Below is a small trained network, with its code and all its weights. Each question gives an input and a target symbol and asks what happens when units are switched off, that is, made to give their printed mean instead of their output.

import numpy as np


def w(rows, s, z=0):
    codes = np.array(rows[::2]) - 128.0
    scale = np.full(codes.shape[1], s)
    scale[-1] = z or s
    return codes * scale


def f(y):
    return y / 2 * (1 + np.tanh(0.7978845608 * (y + 0.044715 * y**3)))


def softmax(a):
    e = np.exp(a - a.max(-1, keepdims=True))
    return e / e.sum(-1, keepdims=True)


def log_softmax(a):
    a = a - a.max(-1, keepdims=True)
    return a - np.log(np.exp(a).sum(-1, keepdims=True))


def net(x, mask):
    ids = ['ΛΠγδτφω'.index(c) for c in x.split()]
    T = len(ids)
    res = E[ids] + P[:T]
    r = res
    for j in range(3):
        rows = slice(3 * j, 3 * j + 3)
        q, k, v = (r @ M[0][rows].T for M in (Q, K, V))
        z = softmax(np.where(np.tri(T) > 0, q @ k.T / 3**0.5, -1e9)) @ v
        o = O[0][rows]
        res = res + np.where(mask[j], z, o[:, -1]) @ o[:, :-1]
    y = f(res @ A[0][:, :-1].T + A[0][:, -1])
    res = res + np.where(mask[3:19], y, B[0][:, -1]) @ B[0][:, :-1]
    return log_softmax(res[-1] @ U[:, :-1].T + U[:, -1])


Q, K, V, O, A, B = {}, {}, {}, {}, {}, {}
E = w([
[211,1,37],'Λ',
[153,164,101],'Π',
[194,200,98],'γ',
[65,198,179],'δ',
[224,133,100],'τ',
[134,114,106],'φ',
[11,81,201],'ω',
],0.01)
P = w([
[142,130,247],'0',
[87,141,178],'1',
[148,113,143],'2',
[96,152,128],'3',
[128,114,115],'4',
[97,144,111],'5',
[101,133,99],'6',
[106,128,90],'7',
[100,132,91],'8',
[90,106,95],'9',
[95,115,100],'10',
],0.012)
Q[0] = w([
[118,122,69],'head 0',
[88,75,191],'head 0',
[137,144,44],'head 0',
[49,168,152],'head 1',
[69,111,171],'head 1',
[140,84,133],'head 1',
[165,113,91],'head 2',
[84,131,252],'head 2',
[214,80,14],'head 2',
],0.017)
K[0] = w([
[158,46,73],'head 0',
[44,139,188],'head 0',
[214,87,54],'head 0',
[226,58,169],'head 1',
[135,165,205],'head 1',
[150,165,92],'head 1',
[125,121,82],'head 2',
[181,124,247],'head 2',
[62,124,50],'head 2',
],0.015)
V[0] = w([
[137,183,140],'head 0',
[160,117,69],'head 0',
[75,149,155],'head 0',
[223,138,180],'head 1',
[98,195,155],'head 1',
[136,248,65],'head 1',
[31,65,112],'head 2',
[207,207,91],'head 2',
[202,76,59],'head 2',
],0.015)
O[0] = w([
[114,49,52,91],'head 0',
[73,92,158,174],'head 0',
[182,121,99,52],'head 0',
[93,48,77,254],'head 1',
[86,182,117,134],'head 1',
[158,231,93,82],'head 1',
[201,45,173,52],'head 2',
[54,217,19,160],'head 2',
[4,14,136,194],'head 2',
],0.012,0.0046)
A[0] = w([
[130,126,157,1],'neuron 0',
[88,147,144,60],'neuron 1',
[117,141,138,90],'neuron 2',
[196,128,139,78],'neuron 3',
[154,130,120,168],'neuron 4',
[137,162,134,72],'neuron 5',
[149,185,189,123],'neuron 6',
[74,100,185,142],'neuron 7',
[141,156,111,44],'neuron 8',
[85,171,139,176],'neuron 9',
[136,175,116,27],'neuron 10',
[129,133,129,38],'neuron 11',
[142,98,137,41],'neuron 12',
[246,182,46,175],'neuron 13',
[102,149,136,35],'neuron 14',
[84,109,170,158],'neuron 15',
],0.013,0.0083)
B[0] = w([
[71,166,118,123],'neuron 0',
[161,77,95,149],'neuron 1',
[182,129,83,123],'neuron 2',
[82,101,81,156],'neuron 3',
[112,151,189,139],'neuron 4',
[161,101,89,129],'neuron 5',
[195,59,95,148],'neuron 6',
[198,126,112,248],'neuron 7',
[198,158,12,132],'neuron 8',
[149,139,131,214],'neuron 9',
[195,121,58,140],'neuron 10',
[218,164,95,115],'neuron 11',
[103,193,139,140],'neuron 12',
[146,136,192,218],'neuron 13',
[171,86,69,127],'neuron 14',
[175,151,100,227],'neuron 15',
],0.011,0.013)
U = w([
[172,1,20,2],'Λ',
[103,181,157,183],'Π',
[132,145,50,108],'γ',
[172,161,145,74],'δ',
[36,62,62,185],'τ',
[60,106,212,194],'φ',
[128,93,214,84],'ω',
],0.0068,0.0079)

Each question gives the input, a string of symbols that net reads in full, and the target symbol t.
The units are the heads (3 rows each of Q, K, V and O) and the neurons (one row each of A and B). Each row of codes is followed by its name. A weight is (code - 128) times the scale printed after its matrix; where a second scale follows, it is the last column's (O, A, B and U).
mask holds one flag per unit, heads first, then neurons. A switched-off unit (its flag False) gives its mean, the last column of its rows in O or B, instead of its output. The means were averaged over made-up inputs and are rounded, as every weight is.
A unit's drop is (log p(t) with every unit on - log p(t) with that unit switched off) / (log p(t) with every unit on - log p(t) with every unit switched off).
The circuit of an input: a set's keep is (log p(t) with only the set's units on - log p(t) with every unit switched off) / (log p(t) with every unit on - log p(t) with every unit switched off). Starting from the 12 units with the biggest drops (on a tie, the unit counted first), units are removed one at a time, each time the one whose removal leaves the highest keep (on an exact tie, the one counted first), for as long as the keep stays at least 0.8.
circuit, biggest first: the units of the circuit, biggest drop first
unit that matters most: the unit with the biggest drop
top k neurons: the k neurons with the biggest drops, biggest first
heads that matter: for each layer, one digit per head in row order, 1 if its drop is at least 0.15 and else 0, layers parted by /
input Π τ Π, target τ: heads that matter => 000
input δ τ τ τ τ, target τ: circuit, biggest first => (head 2; neuron 7)
input τ Λ Λ φ, target Λ: heads that matter => 011
input τ Π Π φ Π φ δ δ γ φ φ, target φ: heads that matter => 011
input φ ω τ δ δ Π δ τ, target δ: heads that matter => 011
input δ τ γ, target τ: heads that matter => 100
input Π ω τ, target ω: heads that matter => 001
input φ ω Π φ γ, target φ: heads that matter => 100
input Λ δ Λ γ Λ τ, target Λ: circuit, biggest first => (head 2; neuron 7; neuron 15)
input δ Λ ω, target δ: heads that matter => 101
input τ τ Λ φ, target Λ: unit that matters most => head 1
input γ Λ φ Λ τ Π γ φ δ, target γ: circuit, biggest first => (head 2; neuron 10)
input Λ τ τ Λ γ, target Λ: top 2 neurons => (neuron 7; neuron 15)
input Π Λ Π Λ Λ Π, target Λ: circuit, biggest first => (head 2; neuron 7; head 1)
input δ ω δ Π γ Π Π Π φ, target Π: heads that matter => 011
input δ γ δ δ Π, target δ: heads that matter => 011
input Π Π Π, target Π: circuit, biggest first => (head 2; head 1; neuron 13; neuron 7)
input Λ Π ω τ δ ω τ ω τ Λ ω, target Λ: circuit, biggest first => (head 1; neuron 7)
input Π δ Π Π Π τ, target Π: circuit, biggest first => (head 1; neuron 13; head 2)
input δ τ γ γ γ τ τ Λ Λ γ, target Λ: circuit, biggest first => (head 2; neuron 7; neuron 15)
input Π δ τ, target δ: circuit, biggest first => (head 2; neuron 13)
input Λ φ τ, target φ: heads that matter => 000
input ω φ φ, target φ: unit that matters most => neuron 7
input δ τ φ φ δ, target δ: unit that matters most => neuron 13
input Π γ τ, target γ: top 2 neurons => (neuron 10; neuron 8)
input Λ ω Λ Π γ γ γ γ τ, target γ: circuit, biggest first => (head 1; head 2)
input ω φ Π, target φ: heads that matter => 001
input Λ Π τ γ τ Λ τ Λ γ Λ τ, target Λ: top 3 neurons => (neuron 7; neuron 15; neuron 13)
